Here is a tiny trained network, its code and every weight. The questions are about switching its units off for an input and a class, where a switched-off unit gives its printed mean instead of its output.

import numpy as np


def w(rows, s, z=0):
    codes = np.array(rows[::2]) - 128.0
    scale = np.full(codes.shape[1], s)
    scale[-1] = z or s
    return codes * scale


def norm(h):
    return h / np.sqrt((h * h).mean(-1, keepdims=True) + 1e-5)


def f(y):
    return np.maximum(y, 0)


def log_softmax(a):
    a = a - a.max(-1, keepdims=True)
    return a - np.log(np.exp(a).sum(-1, keepdims=True))


def net(x, mask):
    res = np.array(x, float).reshape(1, 4) / 4 @ E
    u = 0
    for l in range(4):
        y = f(norm(res) @ A[l][:, :-1].T + A[l][:, -1])
        res = res + np.where(mask[u : u + 5], y, B[l][:, -1]) @ B[l][:, :-1]
        u += 5
    return log_softmax(norm(res)[-1] @ U[:, :-1].T + U[:, -1])


A, B = {}, {}
E = w([
[99,77,175,169,174,155,96],'x0',
[190,159,146,154,213,231,252],'x1',
[102,147,122,116,157,106,112],'x2',
[152,171,67,104,92,78,156],'x3',
],0.013)
A[0] = w([
[137,90,171,94,35,160,154,118],'0.n0',
[66,84,174,132,133,131,100,148],'0.n1',
[166,136,55,129,67,2,78,10],'0.n2',
[201,65,190,120,85,148,168,171],'0.n3',
[189,94,27,43,160,154,198,1],'0.n4',
],0.0076,0.0052)
B[0] = w([
[81,108,117,73,116,158,124,169],'0.n0',
[139,114,96,67,124,55,92,234],'0.n1',
[174,145,191,45,2,101,151,254],'0.n2',
[13,185,112,89,185,57,131,237],'0.n3',
[86,167,97,138,240,66,49,193],'0.n4',
],0.0076,0.0045)
A[1] = w([
[182,77,163,147,76,131,91,128],'1.n0',
[115,158,103,111,223,93,124,223],'1.n1',
[107,116,87,189,71,83,75,12],'1.n2',
[144,64,193,241,183,136,140,3],'1.n3',
[86,65,136,79,47,2,60,241],'1.n4',
],0.0099,0.0038)
B[1] = w([
[85,163,98,162,191,115,105,146],'1.n0',
[126,123,148,143,123,221,246,196],'1.n1',
[176,148,78,176,159,136,174,147],'1.n2',
[99,72,209,157,175,104,121,154],'1.n3',
[164,128,121,59,115,207,56,249],'1.n4',
],0.011,0.016)
A[2] = w([
[224,254,9,133,96,23,236,242],'2.n0',
[11,151,110,248,123,172,208,36],'2.n1',
[101,200,51,117,79,77,223,201],'2.n2',
[142,178,20,112,45,127,77,5],'2.n3',
[93,75,85,59,216,58,51,180],'2.n4',
],0.0087,0.0029)
B[2] = w([
[186,105,89,251,124,128,103,227],'2.n0',
[97,155,131,75,99,158,249,253],'2.n1',
[141,132,27,172,181,128,164,201],'2.n2',
[88,157,167,74,110,114,205,224],'2.n3',
[171,168,49,157,115,160,147,214],'2.n4',
],0.011,0.0064)
A[3] = w([
[161,182,93,80,107,188,101,5],'3.n0',
[88,83,108,119,97,163,6,160],'3.n1',
[124,133,184,203,172,157,176,117],'3.n2',
[121,91,169,197,126,132,105,139],'3.n3',
[84,108,138,159,119,148,62,238],'3.n4',
],0.014,0.0021)
B[3] = w([
[3,103,194,47,168,171,171,245],'3.n0',
[181,63,142,215,212,150,146,242],'3.n1',
[127,172,136,28,37,53,67,247],'3.n2',
[103,105,62,167,129,145,56,142],'3.n3',
[150,49,131,202,148,137,158,163],'3.n4',
],0.011)
U = w([
[74,83,246,74,166,136,112,35],'0',
[161,189,97,33,34,87,197,76],'1',
[222,74,53,226,218,135,133,254],'2',
],0.013,0.0073)

Each question gives the input, the list of numbers given to net, and the class t.
The units are the neurons (one row each of A and B). Each row of codes is followed by its name. A weight is (code - 128) times the scale printed after its matrix; where a second scale follows, it is the last column's (A, B and U).
mask holds one flag per neuron, layer by layer. A switched-off neuron (its flag False) gives its mean, the last column of its row in B, instead of its output. The means were averaged over made-up inputs and are rounded, as every weight is.
A unit's drop is (log p(t) with every unit on - log p(t) with that unit switched off) / (log p(t) with every unit on - log p(t) with every unit switched off).
The circuit of an input: a set's keep is (log p(t) with only the set's units on - log p(t) with every unit switched off) / (log p(t) with every unit on - log p(t) with every unit switched off). Starting from the 12 units with the biggest drops (on a tie, the unit counted first), units are removed one at a time, each time the one whose removal leaves the highest keep (on an exact tie, the one counted first), for as long as the keep stays at least 0.8.
units of the circuit, in order: the units of the circuit, biggest drop first
most important unit: the unit with the biggest drop
top k neurons: the k neurons with the biggest drops, biggest first
drop of u: that unit's drop, to one decimal
input [-3,2,-6,-8], class 1: units of the circuit, in order => (1.n4, 3.n0, 3.n2)
input [8,2,-4,4], class 1: top 4 neurons => (0.n3, 1.n4, 3.n2, 3.n1)
input [-8,4,2,-8], class 1: most important unit => 1.n4
input [-4,8,-3,-4], class 1: top 2 neurons => (3.n2, 1.n4)
input [-5,7,-6,3], class 2: top 2 neurons => (2.n0, 2.n2)
input [-3,7,4,8], class 2: top 2 neurons => (2.n0, 2.n2)
input [-1,8,-2,-4], class 1: units of the circuit, in order => (3.n2, 3.n1)
input [0,1,-6,-8], class 1: top 4 neurons => (1.n4, 0.n2, 0.n3, 3.n1)
input [1,-7,1,7], class 0: units of the circuit, in order => (1.n4, 3.n0)
input [8,3,-4,2], class 1: units of the circuit, in order => (1.n4, 3.n2)
input [2,0,-3,-4], class 2: top 2 neurons => (0.n1, 2.n1)
input [7,7,3,2], class 1: units of the circuit, in order => (3.n2, 3.n1)
input [7,0,-4,-2], class 2: top 2 neurons => (0.n1, 2.n1)
input [-3,1,3,7], class 2: units of the circuit, in order => (2.n0)
input [6,7,6,5], class 1: drop of 3.n2 => 0.3
input [-4,5,8,2], class 2: drop of 3.n0 => 0.4
input [-8,-2,7,-4], class 0: drop of 3.n0 => 0.4
input [-5,-8,-7,-1], class 0: drop of 1.n4 => 1.2
